Here is a tiny trained network, its code and every weight. The questions are about switching its units off for an input and a class, where a switched-off unit gives its printed mean instead of its output.

import numpy as np


def w(rows, s, z=0):
    codes = np.array(rows[::2]) - 128.0
    scale = np.full(codes.shape[1], s)
    scale[-1] = z or s
    return codes * scale


def norm(h):
    return h / np.sqrt((h * h).mean(-1, keepdims=True) + 1e-5)


def f(y):
    return y / 2 * (1 + np.tanh(0.7978845608 * (y + 0.044715 * y**3)))


def log_softmax(a):
    a = a - a.max(-1, keepdims=True)
    return a - np.log(np.exp(a).sum(-1, keepdims=True))


def net(x, mask):
    res = np.array(x, float).reshape(1, 2) / 4 @ E
    u = 0
    for l in range(2):
        y = f(norm(res) @ A[l][:, :-1].T + A[l][:, -1])
        res = res + np.where(mask[u : u + 3], y, B[l][:, -1]) @ B[l][:, :-1]
        u += 3
    return log_softmax(norm(res)[-1] @ U[:, :-1].T + U[:, -1])


A, B = {}, {}
E = w([
[52,102,63,85,196],'x0',
[137,24,134,254,135],'x1',
],0.0075)
A[0] = w([
[56,99,197,150,63,123],'0.n1',
[228,156,180,255,179,2],'0.n2',
[154,97,170,115,169,99],'0.n3',
],0.008,0.0037)
B[0] = w([
[108,180,236,254,127,152],'0.n1',
[144,197,227,113,21,252],'0.n2',
[119,66,67,96,91,118],'0.n3',
],0.0086,0.0035)
A[1] = w([
[254,146,173,189,82,4],'1.n1',
[80,189,208,68,129,116],'1.n2',
[185,178,133,243,39,222],'1.n3',
],0.0076,0.003)
B[1] = w([
[60,128,187,103,115,197],'1.n1',
[246,74,67,120,141,197],'1.n2',
[88,27,203,88,113,254],'1.n3',
],0.014,0.0066)
U = w([
[93,253,106,127,61,3],'0',
[77,59,61,175,181,95],'1',
[94,141,51,84,175,98],'2',
[96,65,221,114,64,253],'3',
[209,156,46,26,135,247],'4',
[144,207,139,176,136,3],'5',
],0.011,0.0052)

Each question gives the input, the list of numbers given to net, and the class t.
The units are the neurons (one row each of A and B). Each row of codes is followed by its name. A weight is (code - 128) times the scale printed after its matrix; where a second scale follows, it is the last column's (A, B and U).
mask holds one flag per neuron, layer by layer. A switched-off neuron (its flag False) gives its mean, the last column of its row in B, instead of its output. The means were averaged over made-up inputs and are rounded, as every weight is.
A unit's drop is (log p(t) with every unit on - log p(t) with that unit switched off) / (log p(t) with every unit on - log p(t) with every unit switched off).
The circuit of an input: a set's keep is (log p(t) with only the set's units on - log p(t) with every unit switched off) / (log p(t) with every unit on - log p(t) with every unit switched off). Starting from all 6 units, units are removed one at a time, each time the one whose removal leaves the highest keep (on an exact tie, the one counted first), for as long as the keep stays at least 0.8.
units of the circuit, in order: the units of the circuit, biggest drop first
most important unit: the unit with the biggest drop
top k neurons: the k neurons with the biggest drops, biggest first
drop of u: that unit's drop, to one decimal
input [2,-1], class 4: units of the circuit, in order => [1.n3]
input [0,0], class 0: units of the circuit, in order => [0.n2, 1.n3, 1.n2, 0.n1]
input [3,0], class 2: units of the circuit, in order => [0.n2, 1.n3]
input [7,-4], class 4: top 2 neurons => [1.n3, 1.n1]
input [1,0], class 2: top 2 neurons => [1.n3, 0.n2]
input [2,3], class 1: top 4 neurons => [0.n2, 1.n1, 1.n3, 0.n3]
input [6,7], class 1: units of the circuit, in order => [1.n3, 0.n2]
input [5,4], class 1: top 2 neurons => [1.n3, 1.n2]
input [5,-1], class 2: top 2 neurons => [0.n2, 1.n3]
input [7,0], class 2: top 3 neurons => [1.n3, 1.n2, 0.n2]
input [6,4], class 1: top 2 neurons => [1.n3, 1.n2]
input [7,2], class 2: top 3 neurons => [1.n3, 1.n2, 0.n1]
input [1,-4], class 4: drop of 0.n2 => 0.0
input [7,5], class 1: drop of 1.n2 => 0.1
input [4,-6], class 4: drop of 1.n3 => 0.1
input [4,-3], class 4: drop of 1.n3 => 0.2
input [6,-1], class 2: most important unit => 0.n2
